Below are the code and all the weights of a small trained network. Each question names an input and a class and asks about switching units off, where a switched-off unit gives its printed mean instead of its output.

import numpy as np


def w(rows, s, z=0):
    codes = np.array(rows[::2]) - 128.0
    scale = np.full(codes.shape[1], s)
    scale[-1] = z or s
    return codes * scale


def norm(h):
    return h / np.sqrt((h * h).mean(-1, keepdims=True) + 1e-5)


def f(y):
    return y / 2 * (1 + np.tanh(0.7978845608 * (y + 0.044715 * y**3)))


def log_softmax(a):
    a = a - a.max(-1, keepdims=True)
    return a - np.log(np.exp(a).sum(-1, keepdims=True))


def net(x, mask):
    res = np.array(x, float).reshape(1, 3) / 4 @ E
    u = 0
    for l in range(4):
        y = f(norm(res) @ A[l][:, :-1].T + A[l][:, -1])
        res = res + np.where(mask[u : u + 10], y, B[l][:, -1]) @ B[l][:, :-1]
        u += 10
    return log_softmax(norm(res)[-1] @ U[:, :-1].T + U[:, -1])


A, B = {}, {}
E = w([
[206,89,164,107,46,97],'x0',
[128,12,2,104,188,69],'x1',
[166,89,46,232,46,206],'x2',
],0.0053)
A[0] = w([
[143,97,107,133,64,199,85],'0.n1',
[118,142,205,127,34,88,115],'0.n2',
[164,91,97,253,20,135,2],'0.n3',
[213,155,135,75,73,131,59],'0.n4',
[183,58,162,137,36,89,83],'0.n5',
[154,90,62,131,124,135,98],'0.n6',
[162,113,101,38,42,77,131],'0.n7',
[69,242,58,177,238,113,132],'0.n8',
[191,116,78,124,167,114,146],'0.n9',
[215,133,167,120,169,234,97],'0.n10',
],0.0061,0.0042)
B[0] = w([
[89,196,28,131,117,211,164],'0.n1',
[135,120,143,172,34,119,217],'0.n2',
[70,109,45,131,100,148,221],'0.n3',
[106,195,192,139,195,63,146],'0.n4',
[31,127,172,254,154,86,206],'0.n5',
[29,116,97,73,138,101,175],'0.n6',
[155,127,177,168,102,115,212],'0.n7',
[139,135,184,219,64,81,252],'0.n8',
[85,161,155,104,29,111,188],'0.n9',
[33,200,108,51,77,54,138],'0.n10',
],0.0056,0.0029)
A[1] = w([
[28,117,105,39,86,171,170],'1.n1',
[117,163,167,83,169,98,127],'1.n2',
[139,191,135,38,81,196,50],'1.n3',
[53,186,89,204,214,160,111],'1.n4',
[23,159,120,103,33,92,254],'1.n5',
[72,144,129,191,103,87,84],'1.n6',
[175,122,213,209,108,164,91],'1.n7',
[172,65,195,152,65,105,154],'1.n8',
[125,59,163,111,154,135,185],'1.n9',
[203,1,112,121,59,62,84],'1.n10',
],0.0068,0.0012)
B[1] = w([
[76,255,117,134,187,138,154],'1.n1',
[204,81,137,133,111,186,171],'1.n2',
[109,117,90,104,118,94,139],'1.n3',
[143,77,194,161,156,66,187],'1.n4',
[163,138,97,144,183,129,255],'1.n5',
[152,124,136,113,164,113,210],'1.n6',
[115,131,76,111,111,87,216],'1.n7',
[199,117,156,160,167,144,206],'1.n8',
[100,133,41,141,101,170,149],'1.n9',
[123,135,131,128,88,88,227],'1.n10',
],0.0086,0.004)
A[2] = w([
[100,170,112,214,116,231,78],'2.n1',
[109,96,227,198,58,137,139],'2.n2',
[251,101,161,103,97,99,167],'2.n3',
[114,122,225,70,87,36,109],'2.n4',
[98,155,227,141,61,110,140],'2.n5',
[101,75,209,35,175,186,109],'2.n6',
[176,230,157,130,91,226,87],'2.n7',
[116,94,40,156,215,173,6],'2.n8',
[122,147,158,95,167,136,65],'2.n9',
[154,108,197,3,225,130,73],'2.n10',
],0.0072,0.0021)
B[2] = w([
[216,74,89,128,195,134,186],'2.n1',
[124,60,133,112,158,67,213],'2.n2',
[91,245,114,158,203,145,254],'2.n3',
[181,34,77,114,123,162,225],'2.n4',
[115,47,34,144,106,108,201],'2.n5',
[209,161,34,171,166,131,147],'2.n6',
[2,80,65,40,76,78,188],'2.n7',
[164,121,175,118,77,134,172],'2.n8',
[135,79,126,190,189,132,116],'2.n9',
[208,154,73,175,66,195,186],'2.n10',
],0.0065,0.0045)
A[3] = w([
[72,149,103,55,99,76,82],'3.n1',
[176,130,118,131,73,109,83],'3.n2',
[126,106,123,139,80,116,66],'3.n3',
[233,126,146,102,156,161,7],'3.n4',
[192,141,92,148,106,217,2],'3.n5',
[174,251,143,135,192,118,176],'3.n6',
[89,82,73,133,143,119,55],'3.n7',
[119,115,89,69,94,104,119],'3.n8',
[145,97,46,114,120,129,160],'3.n9',
[156,125,104,120,144,246,54],'3.n10',
],0.011,0.0017)
B[3] = w([
[188,49,242,51,153,186,180],'3.n1',
[104,96,122,207,227,142,164],'3.n2',
[182,196,177,148,203,85,151],'3.n3',
[155,141,25,169,45,187,170],'3.n4',
[143,166,25,92,182,236,184],'3.n5',
[3,159,135,60,176,107,180],'3.n6',
[199,143,171,117,120,161,210],'3.n7',
[61,79,189,21,183,210,182],'3.n8',
[128,149,156,47,124,131,254],'3.n9',
[187,165,32,174,106,156,163],'3.n10',
],0.0066,0.0072)
U = w([
[172,160,22,108,151,208,186],'0',
[189,60,160,207,159,18,182],'1',
[151,63,218,9,156,151,177],'2',
[4,197,157,125,178,70,181],'3',
[93,179,187,153,41,147,2],'4',
[81,147,203,155,72,176,39],'5',
[78,173,179,134,36,129,16],'6',
[88,161,177,152,46,146,11],'7',
],0.013,0.0054)

Each question gives the input, the list of numbers given to net, and the class t.
The units are the neurons (one row each of A and B). Each row of codes is followed by its name. A weight is (code - 128) times the scale printed after its matrix; where a second scale follows, it is the last column's (A, B and U).
mask holds one flag per neuron, layer by layer. A switched-off neuron (its flag False) gives its mean, the last column of its row in B, instead of its output. The means were averaged over made-up inputs and are rounded, as every weight is.
A unit's drop is (log p(t) with every unit on - log p(t) with that unit switched off) / (log p(t) with every unit on - log p(t) with every unit switched off).
The circuit of an input: a set's keep is (log p(t) with only the set's units on - log p(t) with every unit switched off) / (log p(t) with every unit on - log p(t) with every unit switched off). Starting from the 12 units with the biggest drops (on a tie, the unit counted first), units are removed one at a time, each time the one whose removal leaves the highest keep (on an exact tie, the one counted first), for as long as the keep stays at least 0.8.
circuit, biggest first: the units of the circuit, biggest drop first
top k neurons in layer l: the k neurons of layer l with the biggest drops, biggest first
drop of u: that unit's drop, to one decimal
input [6,-1,0], class 1: circuit, biggest first	(0.n5)
input [5,5,0], class 1: circuit, biggest first	(1.n10, 0.n5)
input [6,3,-5], class 1: top 2 neurons in layer 1	(1.n10, 1.n5)
input [-6,7,6], class 2: top 4 neurons in layer 1	(1.n4, 1.n8, 1.n2, 1.n5)
input [-8,7,7], class 1: top 2 neurons in layer 0	(0.n8, 0.n3)
input [-7,8,-6], class 2: top 3 neurons in layer 1	(1.n8, 1.n9, 1.n5)
input [-2,-8,-8], class 0: top 2 neurons in layer 0	(0.n9, 0.n1)
input [-5,6,5], class 2: top 2 neurons in layer 0	(0.n5, 0.n6)
input [-4,7,-8], class 0: top 2 neurons in layer 1	(1.n2, 1.n7)
input [5,6,1], class 2: top 2 neurons in layer 0	(0.n8, 0.n6)
input [4,-6,5], class 2: top 3 neurons in layer 2	(2.n7, 2.n10, 2.n3)
input [-3,-3,-2], class 3: top 4 neurons in layer 1	(1.n10, 1.n7, 1.n6, 1.n2)
input [-6,-8,-6], class 2: top 2 neurons in layer 0	(0.n5, 0.n8)
input [-7,-2,5], class 1: circuit, biggest first	(1.n4)
input [1,2,2], class 3: drop of 1.n1	0.8
input [8,-3,-5], class 1: drop of 0.n2	0.2
input [4,7,-8], class 0: drop of 2.n10	0.4
